Here is a tiny trained network, its code and every weight. The questions are about switching its units off for an input and a class, where a switched-off unit gives its printed mean instead of its output.

import numpy as np


def w(rows, s, z=0):
    codes = np.array(rows[::2]) - 128.0
    scale = np.full(codes.shape[1], s)
    scale[-1] = z or s
    return codes * scale


def f(y):
    return np.maximum(y, 0)


def log_softmax(a):
    a = a - a.max(-1, keepdims=True)
    return a - np.log(np.exp(a).sum(-1, keepdims=True))


def net(x, mask):
    res = np.array(x, float).reshape(1, 8) / 4 @ E
    y = f(res @ A[0][:, :-1].T + A[0][:, -1])
    res = res + np.where(mask, y, B[0][:, -1]) @ B[0][:, :-1]
    return log_softmax(res[-1] @ U[:, :-1].T + U[:, -1])


A, B = {}, {}
E = w([
[222,32,8,203,4,22,11,236,214,36],'x0',
[116,146,102,126,139,115,117,134,130,135],'x1',
[120,143,114,125,132,120,117,137,126,135],'x2',
[136,105,147,123,120,129,133,130,118,122],'x3',
[77,222,225,5,38,2,136,30,222,23],'x4',
[126,130,123,119,135,115,129,131,109,117],'x5',
[37,42,23,66,61,249,219,58,213,51],'x6',
[125,137,132,136,126,134,126,121,147,130],'x7',
],0.0034)
A[0] = w([
[171,75,86,209,184,218,124,171,73,212,54],'N0',
[220,197,233,191,209,30,44,177,55,223,78],'N1',
[43,223,228,66,244,236,243,37,26,220,8],'N2',
[69,92,76,69,105,233,234,59,168,86,205],'N3',
[209,204,245,191,205,39,32,196,62,201,77],'N4',
[105,207,199,79,113,50,129,82,167,47,2],'N5',
[147,223,209,57,98,28,153,114,177,82,81],'N6',
[150,70,89,172,188,194,113,157,90,181,77],'N7',
[102,228,200,53,94,52,131,88,184,56,10],'N8',
[238,63,22,202,48,53,52,203,209,44,122],'N9',
[217,208,223,187,213,46,37,179,54,186,78],'N10',
[180,95,88,196,201,222,101,181,73,169,36],'N11',
[149,73,72,202,163,216,164,162,93,198,110],'N12',
[170,112,102,184,158,208,134,198,83,188,67],'N13',
[67,202,251,132,208,178,167,55,52,217,73],'N14',
[71,178,129,29,64,68,216,43,198,32,201],'N15',
[166,81,78,233,174,188,137,166,49,204,32],'N16',
[71,211,220,75,200,206,223,50,13,220,15],'N17',
[80,195,191,86,111,47,131,94,165,44,55],'N18',
[173,102,100,193,179,206,113,212,73,184,30],'N19',
[200,21,74,189,35,62,2,230,166,76,168],'N20',
[175,80,85,181,199,214,116,188,79,193,41],'N21',
],0.0037,0.00096)
B[0] = w([
[226,145,189,76,193,63,43,33,73,222,203],'N0',
[17,22,4,227,221,217,222,148,226,20,225],'N1',
[27,225,71,162,14,151,234,238,27,46,255],'N2',
[26,82,26,212,149,221,195,157,196,30,217],'N3',
[77,5,39,246,238,239,210,136,201,29,223],'N4',
[233,130,203,25,168,48,45,43,103,220,192],'N5',
[213,112,217,45,208,78,45,39,112,198,203],'N6',
[221,158,195,88,191,85,38,58,104,190,183],'N7',
[209,125,222,43,201,32,32,39,103,223,203],'N8',
[32,215,81,196,5,143,207,235,48,47,234],'N9',
[74,20,24,214,227,202,222,140,204,19,218],'N10',
[216,162,240,48,155,75,42,53,104,228,194],'N11',
[221,117,181,83,190,78,79,30,145,166,198],'N12',
[205,147,201,89,171,56,56,48,88,189,186],'N13',
[38,209,48,187,56,177,209,222,45,52,221],'N14',
[204,42,185,69,205,104,24,33,202,201,234],'N15',
[219,149,211,56,139,58,53,54,88,243,199],'N16',
[22,197,68,164,18,110,211,214,54,69,232],'N17',
[193,125,207,34,201,46,50,22,104,210,194],'N18',
[204,190,221,88,128,56,53,52,67,206,191],'N19',
[65,225,45,182,35,131,214,171,56,23,234],'N20',
[211,151,207,56,163,75,36,34,83,183,196],'N21',
],0.0033,0.0047)
U = w([
[238,197,231,25,195,8,3,11,97,253,57],'0',
[39,15,18,220,221,206,211,101,244,33,253],'1',
[17,216,67,191,7,80,213,240,66,55,19],'2',
],0.003,0.0022)

Each question gives the input, the list of numbers given to net, and the class t.
The units are the neurons (one row each of A and B). Each row of codes is followed by its name. A weight is (code - 128) times the scale printed after its matrix; where a second scale follows, it is the last column's (A, B and U).
mask holds one flag per neuron, in row order. A switched-off neuron (its flag False) gives its mean, the last column of its row in B, instead of its output. The means were averaged over made-up inputs and are rounded, as every weight is.
A unit's drop is (log p(t) with every unit on - log p(t) with that unit switched off) / (log p(t) with every unit on - log p(t) with every unit switched off).
The circuit of an input: a set's keep is (log p(t) with only the set's units on - log p(t) with every unit switched off) / (log p(t) with every unit on - log p(t) with every unit switched off). Starting from the 12 units with the biggest drops (on a tie, the unit counted first), units are removed one at a time, each time the one whose removal leaves the highest keep (on an exact tie, the one counted first), for as long as the keep stays at least 0.8.
units of the circuit, in order: the units of the circuit, biggest drop first
top k neurons: the k neurons with the biggest drops, biggest first
drop of u: that unit's drop, to one decimal
input [8,-5,6,0,-5,-1,5,1], class 2: units of the circuit, in order -> [N9; N20]
input [7,-4,1,5,4,-5,-8,-8], class 1: units of the circuit, in order -> [N4; N1]
input [-7,5,-1,5,-4,5,-5,5], class 2: top 2 neurons -> [N2; N17]
input [-8,1,1,8,-5,3,-5,1], class 2: units of the circuit, in order -> [N2]
input [-5,-2,0,-4,-3,-3,-1,-6], class 2: top 2 neurons -> [N2; N17]
input [8,0,0,-3,-2,-1,3,1], class 2: top 2 neurons -> [N9; N20]
input [-8,-5,7,2,-5,4,6,-4], class 2: units of the circuit, in order -> [N2; N17]
input [-5,-7,-2,0,3,-6,-4,8], class 2: units of the circuit, in order -> [N2; N14]
input [2,-5,-3,3,-3,3,-8,-7], class 1: units of the circuit, in order -> [N1; N4]
input [8,-8,2,4,-3,0,2,6], class 2: top 2 neurons -> [N9; N20]
input [-7,8,-5,-6,-5,-1,-8,-5], class 1: top 3 neurons -> [N1; N4; N10]
input [-8,8,-1,5,-7,-6,4,-8], class 2: top 3 neurons -> [N2; N17; N14]
input [-5,1,-6,-3,-1,2,4,-8], class 2: drop of N2 -> 0.3
input [3,-6,8,2,6,4,6,4], class 0: drop of N1 -> 0.2
input [5,2,3,-5,-5,-1,5,1], class 0: drop of N2 -> 0.3
input [3,0,6,-4,8,-7,3,1], class 0: drop of N6 -> 0.0
